Below is a small trained network, with its code and all its weights. Each question gives an input and a class and asks what happens when units are switched off, that is, made to give their printed mean instead of their output.

import numpy as np


def w(rows, s, z=0):
    codes = np.array(rows[::2]) - 128.0
    scale = np.full(codes.shape[1], s)
    scale[-1] = z or s
    return codes * scale


def norm(h):
    return h / np.sqrt((h * h).mean(-1, keepdims=True) + 1e-5)


def f(y):
    return y / 2 * (1 + np.tanh(0.7978845608 * (y + 0.044715 * y**3)))


def log_softmax(a):
    a = a - a.max(-1, keepdims=True)
    return a - np.log(np.exp(a).sum(-1, keepdims=True))


def net(x, mask):
    res = np.array(x, float).reshape(1, 5) / 4 @ E
    u = 0
    for l in range(3):
        y = f(norm(res) @ A[l][:, :-1].T + A[l][:, -1])
        res = res + np.where(mask[u : u + 5], y, B[l][:, -1]) @ B[l][:, :-1]
        u += 5
    return log_softmax(norm(res)[-1] @ U[:, :-1].T + U[:, -1])


A, B = {}, {}
E = w([
[145,5,26],'x0',
[131,138,114],'x1',
[232,218,228],'x2',
[127,124,133],'x3',
[131,135,123],'x4',
],0.0022)
A[0] = w([
[27,109,77,160],'L0N1',
[64,219,189,2],'L0N2',
[254,157,183,123],'L0N3',
[177,44,62,126],'L0N4',
[128,129,127,128],'L0N5',
],0.0069,0.00085)
B[0] = w([
[69,224,140,247],'L0N1',
[251,23,37,204],'L0N2',
[1,154,119,253],'L0N3',
[217,131,200,244],'L0N4',
[127,126,129,128],'L0N5',
],0.0059,0.003)
A[1] = w([
[131,100,142,38],'L1N1',
[107,93,87,124],'L1N2',
[144,106,131,56],'L1N3',
[2,189,158,250],'L1N4',
[121,152,125,86],'L1N5',
],0.0052,0.0012)
B[1] = w([
[164,167,187,113],'L1N1',
[141,253,133,133],'L1N2',
[160,177,139,116],'L1N3',
[12,69,110,253],'L1N4',
[105,100,131,128],'L1N5',
],0.0031,0.0038)
A[2] = w([
[189,159,179,63],'L2N1',
[176,171,215,1],'L2N2',
[2,137,108,175],'L2N3',
[144,139,163,83],'L2N4',
[174,35,82,73],'L2N5',
],0.0032,0.00064)
B[2] = w([
[131,53,29,119],'L2N1',
[103,17,84,112],'L2N2',
[65,254,247,254],'L2N3',
[108,42,92,115],'L2N4',
[224,223,200,136],'L2N5',
],0.0028,0.0016)
U = w([
[6,157,139,250],'0',
[234,94,119,6],'1',
],0.011,0.00024)

Each question gives the input, the list of numbers given to net, and the class t.
The units are the neurons (one row each of A and B). Each row of codes is followed by its name. A weight is (code - 128) times the scale printed after its matrix; where a second scale follows, it is the last column's (A, B and U).
mask holds one flag per neuron, layer by layer. A switched-off neuron (its flag False) gives its mean, the last column of its row in B, instead of its output. The means were averaged over made-up inputs and are rounded, as every weight is.
A unit's drop is (log p(t) with every unit on - log p(t) with that unit switched off) / (log p(t) with every unit on - log p(t) with every unit switched off).
The circuit of an input: a set's keep is (log p(t) with only the set's units on - log p(t) with every unit switched off) / (log p(t) with every unit on - log p(t) with every unit switched off). Starting from the 12 units with the biggest drops (on a tie, the unit counted first), units are removed one at a time, each time the one whose removal leaves the highest keep (on an exact tie, the one counted first), for as long as the keep stays at least 0.8.
units of the circuit, in order: the units of the circuit, biggest drop first
most important unit: the unit with the biggest drop
top k neurons: the k neurons with the biggest drops, biggest first
top k neurons in layer l: the k neurons of layer l with the biggest drops, biggest first
drop when u is switched off: that unit's drop, to one decimal
input [3,-3,8,-6,-4], class 0: most important unit -> L0N3
input [3,7,-1,-5,-6], class 1: top 2 neurons -> [L0N4 L0N3]
input [8,-5,-7,7,6], class 1: units of the circuit, in order -> [L0N3 L0N4]
input [-4,8,2,-8,-5], class 1: top 2 neurons in layer 0 -> [L0N2 L0N1]
input [-4,-2,2,7,6], class 1: top 2 neurons -> [L0N2 L0N1]
input [7,-2,-5,-6,-1], class 1: top 3 neurons -> [L0N3 L0N4 L1N4]
input [5,4,5,-2,2], class 0: top 2 neurons -> [L0N3 L0N2]
input [-8,8,5,-2,-1], class 1: top 2 neurons in layer 0 -> [L0N2 L0N1]
input [-8,3,5,-5,-5], class 1: top 2 neurons in layer 0 -> [L0N2 L0N1]
input [6,5,-3,5,5], class 1: top 2 neurons -> [L0N3 L0N4]
input [3,-6,-1,3,8], class 1: top 2 neurons in layer 0 -> [L0N4 L0N3]
input [4,8,6,1,-2], class 0: drop when L0N3 is switched off -> 2.0
input [-6,1,-1,-2,8], class 1: drop when L0N2 is switched off -> 1.3
input [6,-2,8,-7,-5], class 0: drop when L0N3 is switched off -> 1.5
input [7,0,7,2,-1], class 0: drop when L0N3 is switched off -> 1.0
input [5,-5,5,7,-4], class 0: most important unit -> L0N3
